[[ 23  11  -4  21]
 [  8  19  21  -4]
 [  1  15  20  -9]
 [ 44  15 -14  43]]
=>
[[ 11  -4  21  23]
 [ 19  21  -4   8]
 [ 15  20  -9   1]
 [ 15 -14  43  44]]

[[-15  -5  14  -3   8   9  23   0   3   6  -7  -1   3  -5]
 [ -4   5 -20   0  17   4  10  -5   4 -12 -11 -10   4 -16]
 [-27 -13  11 -18  -3   3 -13 -20   3   2   6  13 -25   7]
 [ -3   9   7  -7  11   7  18   2   8  11   7  20   0  -3]
 [-22   9 -21 -27 -18  -1 -33 -24 -14  12 -10 -33 -11   5]]
=>
[[ -5  14  -3   8   9  23   0   3   6  -7  -1   3  -5 -15]
 [  5 -20   0  17   4  10  -5   4 -12 -11 -10   4 -16  -4]
 [-13  11 -18  -3   3 -13 -20   3   2   6  13 -25   7 -27]
 [  9   7  -7  11   7  18   2   8  11   7  20   0  -3  -3]
 [  9 -21 -27 -18  -1 -33 -24 -14  12 -10 -33 -11   5 -22]]

[[ 14   0   5 -11  -1  10]
 [  0  -6  -2   4   3  -3]
 [  1  -2   0   0   0   0]
 [  8   7   0  -7  10   3]
 [-27 -38  -9  22   6 -17]
 [-33   8 -20   0  -7  15]
 [ -2   5   3   0 -16   2]]
=>
[[  0   5 -11  -1  10  14]
 [ -6  -2   4   3  -3   0]
 [ -2   0   0   0   0   1]
 [  7   0  -7  10   3   8]
 [-38  -9  22   6 -17 -27]
 [  8 -20   0  -7  15 -33]
 [  5   3   0 -16   2  -2]]

[[  3  35  11   9]
 [-16 -19   4  -2]
 [-18 -26   3  -4]
 [-20 -17   7   1]
 [-14 -20   2  -3]
 [ 21   4  -5  -7]
 [ -2  -3   1   0]
 [ 30 -16 -14 -18]
 [  7 -10  -5  -7]]
=>
[[ 35  11   9   3]
 [-19   4  -2 -16]
 [-26   3  -4 -18]
 [-17   7   1 -20]
 [-20   2  -3 -14]
 [  4  -5  -7  21]
 [ -3   1   0  -2]
 [-16 -14 -18  30]
 [-10  -5  -7   7]]

[[ -4   7 -15   2]
 [-14 -17   4 -33]
 [ -8   3 -15  -4]
 [  8  12  -7  15]
 [ 15  17  -6  33]
 [ 13   8   0  18]
 [-10 -11   2 -17]
 [  5  10  -8  10]]
=>
[[  7 -15   2  -4]
 [-17   4 -33 -14]
 [  3 -15  -4  -8]
 [ 12  -7  15   8]
 [ 17  -6  33  15]
 [  8   0  18  13]
 [-11   2 -17 -10]
 [ 10  -8  10   5]]

[[  9   7  -8   8  -4 -17  18 -19 -11  21   0  16  21  34]
 [  2   5  11  12  -6 -11  17 -22  -7  23  22  26  28  -7]
 [ 28   9  43  -6  -3  12  -1  11  -3  19 -11  10   6  -9]
 [ 32  11  27  -8  -1   4  -1  11  -6  18 -28   1   2  23]
 [  2   5  21  10  -5  -7  12 -19  -3  20  24  23  26 -20]
 [  4   5  -4  11  -5 -14  21 -22 -11  24  13  25  26  16]]
=>
[[  7  -8   8  -4 -17  18 -19 -11  21   0  16  21  34   9]
 [  5  11  12  -6 -11  17 -22  -7  23  22  26  28  -7   2]
 [  9  43  -6  -3  12  -1  11  -3  19 -11  10   6  -9  28]
 [ 11  27  -8  -1   4  -1  11  -6  18 -28   1   2  23  32]
 [  5  21  10  -5  -7  12 -19  -3  20  24  23  26 -20   2]
 [  5  -4  11  -5 -14  21 -22 -11  24  13  25  26  16   4]]

[[ -8 -14 -23  21  21   0   1 -19  23]
 [-21  29 -21 -31  19  22  29  34  20]]
=>
[[-14 -23  21  21   0   1 -19  23  -8]
 [ 29 -21 -31  19  22  29  34  20 -21]]

[[-19 -15 -11   3   0   2  25  -6 -23 -28   1  -4   8  -2]
 [  4  -4  22 -16  14   6  44  10 -43  22 -31   5   5  -3]
 [-16  -1  -6 -13  10 -13   2   5 -10  -3 -36  40  -8 -11]
 [ 13 -16  -4 -20  14   7 -11  -3  -8   4  -4 -30 -10   5]
 [  4  13  15 -23  10 -13 -19 -29 -45  -2  21  -1  -4  10]
 [  1  26  -4   3  21 -12  -6 -15   1  -7   4   2   1 -39]]
=>
[[-15 -11   3   0   2  25  -6 -23 -28   1  -4   8  -2 -19]
 [ -4  22 -16  14   6  44  10 -43  22 -31   5   5  -3   4]
 [ -1  -6 -13  10 -13   2   5 -10  -3 -36  40  -8 -11 -16]
 [-16  -4 -20  14   7 -11  -3  -8   4  -4 -30 -10   5  13]
 [ 13  15 -23  10 -13 -19 -29 -45  -2  21  -1  -4  10   4]
 [ 26  -4   3  21 -12  -6 -15   1  -7   4   2   1 -39   1]]
---
[[ -3 -13  38]
 [  3  -1  -6]
 [ -8  -9  41]]
=>
[[ 38 -13  -3]
 [ -6  -1   3]
 [ 41  -9  -8]]

[[-24  10 -11   5  -7 -11 -12 -18 -12  13 -29  20]
 [ -4  19 -14  -4  20   8  20 -15 -18  13 -33  18]
 [-16  10   7  -2   0  21 -10 -32  -6   5 -17  17]
 [ -9   7 -18  14   2  11  -7 -35 -16  16  -4 -12]
 [-16   7 -11   0   5   7  12 -27 -24  24 -12  19]]
=>
[[ 20 -29  13 -12 -18 -12 -11  -7   5 -11  10 -24]
 [ 18 -33  13 -18 -15  20   8  20  -4 -14  19  -4]
 [ 17 -17   5  -6 -32 -10  21   0  -2   7  10 -16]
 [-12  -4  16 -16 -35  -7  11   2  14 -18   7  -9]
 [ 19 -12  24 -24 -27  12   7   5   0 -11   7 -16]]

[[ 14  14 -15   8   1]
 [ 27  26 -19  10 -29]
 [ 26  34  -6 -27  -5]]
=>
[[  1   8 -15  14  14]
 [-29  10 -19  26  27]
 [ -5 -27  -6  34  26]]

[[ 14 -22   0  -8  36 -42]
 [-15   0   4  10 -29  22]
 [ -6  -4  29  23 -31 -12]
 [ 16  14 -21 -21  24  26]
 [  3 -18  26  23 -17 -26]
 [ 15   9  18  10 -25   5]]
=>
[[-42  36  -8   0 -22  14]
 [ 22 -29  10   4   0 -15]
 [-12 -31  23  29  -4  -6]
 [ 26  24 -21 -21  14  16]
 [-26 -17  23  26 -18   3]
 [  5 -25  10  18   9  15]]

[[  4   0  -5  -9  -3  -6   6]
 [-26  -1   9  31   8   5  -7]
 [ -8  10 -11  42  23   0 -22]
 [ 16  -8 -15  13  32  11  27]
 [ -6  -2   2  -6  14   0   7]
 [-15  -6 -12 -33 -21 -12 -12]]
=>
[[  6  -6  -3  -9  -5   0   4]
 [ -7   5   8  31   9  -1 -26]
 [-22   0  23  42 -11  10  -8]
 [ 27  11  32  13 -15  -8  16]
 [  7   0  14  -6   2  -2  -6]
 [-12 -12 -21 -33 -12  -6 -15]]

[[ 10  11  -4  21   1 -19  -6 -10]
 [  2  -6   9  -2  -9   3   8   6]
 [ 13  13  -4  39   1 -34  -7 -12]
 [  7   2   2   7  -5  -7   1  -1]
 [ 10   9  -2  22  -1 -18  -4  -9]
 [ -8 -11   4 -24  -1  20   7   6]
 [ -4   5 -16   1  28  -1  -8  -9]
 [ -4   5 -14   1  22  -1  -7  -8]]
=>
[[-10  -6 -19   1  21  -4  11  10]
 [  6   8   3  -9  -2   9  -6   2]
 [-12  -7 -34   1  39  -4  13  13]
 [ -1   1  -7  -5   7   2   2   7]
 [ -9  -4 -18  -1  22  -2   9  10]
 [  6   7  20  -1 -24   4 -11  -8]
 [ -9  -8  -1  28   1 -16   5  -4]
 [ -8  -7  -1  22   1 -14   5  -4]]
